Below are the code and all the weights of a small trained network. Each question names an input and a class and asks about switching units off, where a switched-off unit gives its printed mean instead of its output.

import numpy as np


def w(rows, s, z=0):
    codes = np.array(rows[::2]) - 128.0
    scale = np.full(codes.shape[1], s)
    scale[-1] = z or s
    return codes * scale


def f(y):
    return y / 2 * (1 + np.tanh(0.7978845608 * (y + 0.044715 * y**3)))


def log_softmax(a):
    a = a - a.max(-1, keepdims=True)
    return a - np.log(np.exp(a).sum(-1, keepdims=True))


def net(x, mask):
    res = np.array(x, float).reshape(1, 3) / 4 @ E
    y = f(res @ A[0][:, :-1].T + A[0][:, -1])
    res = res + np.where(mask, y, B[0][:, -1]) @ B[0][:, :-1]
    return log_softmax(res[-1] @ U[:, :-1].T + U[:, -1])


A, B = {}, {}
E = w([
[255,181,84,37,153,200,69,104],'x0',
[162,197,134,131,78,30,180,32],'x1',
[196,150,27,240,232,123,152,132],'x2',
],0.0095)
A[0] = w([
[141,206,159,118,134,68,176,30,122],'neuron 1',
[149,163,62,197,185,152,179,181,119],'neuron 2',
[149,133,97,202,240,94,137,83,112],'neuron 3',
[87,110,254,61,15,141,89,158,114],'neuron 4',
[120,102,86,187,50,75,117,29,115],'neuron 5',
[131,22,53,153,122,152,47,182,128],'neuron 6',
[159,135,121,179,96,159,170,137,250],'neuron 7',
[227,142,23,15,134,150,123,196,119],'neuron 8',
[169,96,120,233,193,126,132,114,125],'neuron 9',
[71,24,152,186,101,38,180,198,118],'neuron 10',
[197,168,51,44,103,162,92,87,103],'neuron 11',
[149,59,150,176,114,224,111,244,87],'neuron 12',
[196,203,157,132,100,38,224,121,119],'neuron 13',
[76,85,199,233,153,118,200,121,112],'neuron 14',
[68,57,147,176,182,225,125,214,138],'neuron 15',
[171,215,140,174,121,72,174,114,104],'neuron 16',
],0.009,0.015)
B[0] = w([
[136,84,144,201,70,149,105,140,195],'neuron 1',
[118,188,210,161,124,122,157,87,202],'neuron 2',
[112,167,193,151,179,155,125,96,201],'neuron 3',
[115,224,165,165,152,137,178,26,228],'neuron 4',
[145,84,124,182,162,144,71,166,171],'neuron 5',
[103,114,150,170,70,119,99,138,185],'neuron 6',
[56,187,4,112,93,182,99,102,248],'neuron 7',
[195,130,112,110,106,59,154,149,211],'neuron 8',
[88,154,181,81,156,136,215,79,195],'neuron 9',
[222,134,89,107,163,88,154,176,217],'neuron 10',
[194,129,116,130,153,103,185,182,196],'neuron 11',
[141,85,193,157,92,114,117,168,182],'neuron 12',
[126,80,153,184,76,147,88,162,195],'neuron 13',
[201,132,78,97,180,100,176,167,197],'neuron 14',
[148,107,137,141,46,128,71,138,221],'neuron 15',
[115,116,178,141,99,100,99,151,173],'neuron 16',
],0.012,0.015)
U = w([
[94,185,182,141,141,142,149,76,128],'0',
[192,123,69,121,147,94,140,165,117],'1',
[115,79,144,179,66,145,65,143,94],'2',
[58,165,5,113,105,166,84,107,255],'3',
[97,107,128,101,162,143,116,120,60],'4',
],0.02,0.0053)

Each question gives the input, the list of numbers given to net, and the class t.
The units are the neurons (one row each of A and B). Each row of codes is followed by its name. A weight is (code - 128) times the scale printed after its matrix; where a second scale follows, it is the last column's (A, B and U).
mask holds one flag per neuron, in row order. A switched-off neuron (its flag False) gives its mean, the last column of its row in B, instead of its output. The means were averaged over made-up inputs and are rounded, as every weight is.
A unit's drop is (log p(t) with every unit on - log p(t) with that unit switched off) / (log p(t) with every unit on - log p(t) with every unit switched off).
The circuit of an input: a set's keep is (log p(t) with only the set's units on - log p(t) with every unit switched off) / (log p(t) with every unit on - log p(t) with every unit switched off). Starting from the 12 units with the biggest drops (on a tie, the unit counted first), units are removed one at a time, each time the one whose removal leaves the highest keep (on an exact tie, the one counted first), for as long as the keep stays at least 0.8.
circuit, biggest first: the units of the circuit, biggest drop first
unit that matters most: the unit with the biggest drop
top k neurons: the k neurons with the biggest drops, biggest first
drop when u is switched off: that unit's drop, to one decimal
input [2,7,5], class 2: circuit, biggest first : [neuron 13]
input [-8,7,2], class 1: top 2 neurons : [neuron 14; neuron 10]
input [-7,8,2], class 2: top 2 neurons : [neuron 13; neuron 1]
input [7,-8,2], class 2: top 3 neurons : [neuron 6; neuron 10; neuron 12]
input [3,5,4], class 2: top 3 neurons : [neuron 4; neuron 13; neuron 1]
input [2,-5,-5], class 0: top 3 neurons : [neuron 4; neuron 13; neuron 1]
input [6,-4,-7], class 0: top 3 neurons : [neuron 4; neuron 10; neuron 14]
input [8,7,-2], class 1: top 2 neurons : [neuron 11; neuron 8]
input [7,3,-6], class 1: top 3 neurons : [neuron 11; neuron 8; neuron 2]
input [-4,-8,-8], class 0: top 4 neurons : [neuron 4; neuron 13; neuron 1; neuron 5]
input [3,1,-3], class 3: top 2 neurons : [neuron 2; neuron 10]
input [-5,6,5], class 2: top 2 neurons : [neuron 13; neuron 4]
input [-1,1,3], class 3: top 2 neurons : [neuron 4; neuron 7]
input [0,3,-3], class 3: unit that matters most : neuron 2
input [-6,-2,5], class 1: top 4 neurons : [neuron 10; neuron 14; neuron 4; neuron 15]
input [-7,-7,6], class 1: top 4 neurons : [neuron 14; neuron 10; neuron 4; neuron 13]
input [8,4,-6], class 1: top 2 neurons : [neuron 11; neuron 8]
input [-3,-1,6], class 0: drop when neuron 3 is switched off : 0.0
input [-8,-6,-7], class 1: drop when neuron 9 is switched off : 0.1
input [1,-4,-8], class 0: circuit, biggest first : [neuron 4]
input [7,6,-5], class 1: drop when neuron 11 is switched off : 1.2
input [2,-3,-2], class 3: drop when neuron 13 is switched off : 0.2
